Here is a tiny trained network, its code and every weight. The questions are about switching its units off for an input and a class, where a switched-off unit gives its printed mean instead of its output.

import numpy as np


def w(rows, s, z=0):
    codes = np.array(rows[::2]) - 128.0
    scale = np.full(codes.shape[1], s)
    scale[-1] = z or s
    return codes * scale


def norm(h):
    return h / np.sqrt((h * h).mean(-1, keepdims=True) + 1e-5)


def f(y):
    return y / 2 * (1 + np.tanh(0.7978845608 * (y + 0.044715 * y**3)))


def log_softmax(a):
    a = a - a.max(-1, keepdims=True)
    return a - np.log(np.exp(a).sum(-1, keepdims=True))


def net(x, mask):
    res = np.array(x, float).reshape(1, 4) / 4 @ E
    u = 0
    for l in range(2):
        y = f(norm(res) @ A[l][:, :-1].T + A[l][:, -1])
        res = res + np.where(mask[u : u + 8], y, B[l][:, -1]) @ B[l][:, :-1]
        u += 8
    return log_softmax(norm(res)[-1] @ U[:, :-1].T + U[:, -1])


A, B = {}, {}
E = w([
[44,41,187,219,50,68],'x0',
[193,156,58,190,105,134],'x1',
[103,136,29,82,255,126],'x2',
[203,77,93,80,153,162],'x3',
],0.0021)
A[0] = w([
[29,95,92,131,218,49,67],'L0N0',
[204,92,3,169,177,151,70],'L0N1',
[88,169,162,118,114,87,128],'L0N2',
[68,95,198,92,141,101,80],'L0N3',
[132,129,132,131,133,125,128],'L0N4',
[151,111,104,69,193,178,90],'L0N5',
[112,124,130,247,33,139,4],'L0N6',
[125,108,143,175,94,131,73],'L0N7',
],0.0039,0.0032)
B[0] = w([
[37,59,96,127,69,173,255],'L0N0',
[138,123,156,43,186,130,246],'L0N1',
[137,128,131,109,166,172,183],'L0N2',
[184,81,104,164,190,120,165],'L0N3',
[127,128,126,129,128,131,128],'L0N4',
[159,135,39,187,122,75,215],'L0N5',
[170,111,69,230,77,3,217],'L0N6',
[175,91,142,134,99,81,110],'L0N7',
],0.0039,0.00087)
A[1] = w([
[122,95,131,249,24,59,13],'L1N0',
[158,88,155,140,101,129,137],'L1N1',
[192,166,32,129,179,106,26],'L1N2',
[204,110,96,138,83,134,102],'L1N3',
[134,142,133,254,47,108,120],'L1N4',
[193,125,155,112,75,141,144],'L1N5',
[36,85,150,168,155,49,2],'L1N6',
[158,130,119,137,98,137,100],'L1N7',
],0.0063,0.003)
B[1] = w([
[158,193,133,1,58,69,254],'L1N0',
[104,107,138,144,119,111,152],'L1N1',
[202,87,180,139,162,114,169],'L1N2',
[73,115,85,94,167,143,145],'L1N3',
[162,106,74,137,105,64,233],'L1N4',
[66,122,117,163,121,107,161],'L1N5',
[118,112,39,100,139,144,174],'L1N6',
[93,128,126,112,152,111,125],'L1N7',
],0.007,0.0048)
U = w([
[86,237,158,124,121,196,108],'0',
[138,145,85,88,30,25,182],'1',
[176,173,108,248,124,111,50],'2',
[236,136,132,97,226,158,177],'3',
[134,128,141,170,125,114,2],'4',
[101,86,216,195,97,124,97],'5',
[49,44,62,127,155,166,169],'6',
],0.011,0.0069)

Each question gives the input, the list of numbers given to net, and the class t.
The units are the neurons (one row each of A and B). Each row of codes is followed by its name. A weight is (code - 128) times the scale printed after its matrix; where a second scale follows, it is the last column's (A, B and U).
mask holds one flag per neuron, layer by layer. A switched-off neuron (its flag False) gives its mean, the last column of its row in B, instead of its output. The means were averaged over made-up inputs and are rounded, as every weight is.
A unit's drop is (log p(t) with every unit on - log p(t) with that unit switched off) / (log p(t) with every unit on - log p(t) with every unit switched off).
The circuit of an input: a set's keep is (log p(t) with only the set's units on - log p(t) with every unit switched off) / (log p(t) with every unit on - log p(t) with every unit switched off). Starting from the 12 units with the biggest drops (on a tie, the unit counted first), units are removed one at a time, each time the one whose removal leaves the highest keep (on an exact tie, the one counted first), for as long as the keep stays at least 0.8.
units of the circuit, in order: the units of the circuit, biggest drop first
k most important neurons: the k neurons with the biggest drops, biggest first
k most important neurons of layer l: the k neurons of layer l with the biggest drops, biggest first
input [-6,-8,-5,1], class 0: units of the circuit, in order	L1N4, L1N2, L1N0
input [-1,-8,-8,-4], class 5: 2 most important neurons of layer 0	L0N5, L0N2
input [-2,1,1,-8], class 0: 2 most important neurons of layer 1	L1N0, L1N4
input [-1,7,-2,2], class 3: units of the circuit, in order	L1N2, L0N1
input [-4,-5,3,-4], class 0: units of the circuit, in order	L1N4, L0N6
input [-4,3,0,-7], class 2: units of the circuit, in order	L1N0
input [3,0,0,5], class 6: units of the circuit, in order	L1N0, L0N6
input [7,-5,2,3], class 6: units of the circuit, in order	L0N6, L1N0, L1N6
input [-7,-6,2,-6], class 0: 2 most important neurons of layer 0	L0N6, L0N7
input [2,1,8,-3], class 6: 2 most important neurons	L0N0, L1N0
input [-7,-4,-5,-1], class 0: units of the circuit, in order	L1N4, L1N0, L1N2
input [2,-8,-3,3], class 5: units of the circuit, in order	L1N0, L1N4
input [-4,-8,-7,4], class 5: units of the circuit, in order	L1N0, L1N6
input [-4,-8,-8,2], class 5: units of the circuit, in order	L1N0
input [-2,-4,2,-5], class 0: units of the circuit, in order	L1N4, L0N6
input [1,-5,-5,2], class 5: units of the circuit, in order	L0N5, L1N0, L1N4
input [0,-6,0,4], class 6: 4 most important neurons	L1N0, L1N2, L0N1, L0N2
input [5,-3,3,0], class 6: 2 most important neurons of layer 0	L0N6, L0N5
input [7,-6,0,6], class 6: 2 most important neurons	L0N6, L1N0
input [-8,4,-5,1], class 3: most important neuron	L1N0
input [-6,3,-4,-1], class 3: 2 most important neurons	L0N0, L1N0
input [4,-7,2,-3], class 6: 2 most important neurons	L1N0, L1N6
input [3,-2,5,2], class 6: 2 most important neurons	L1N0, L0N0
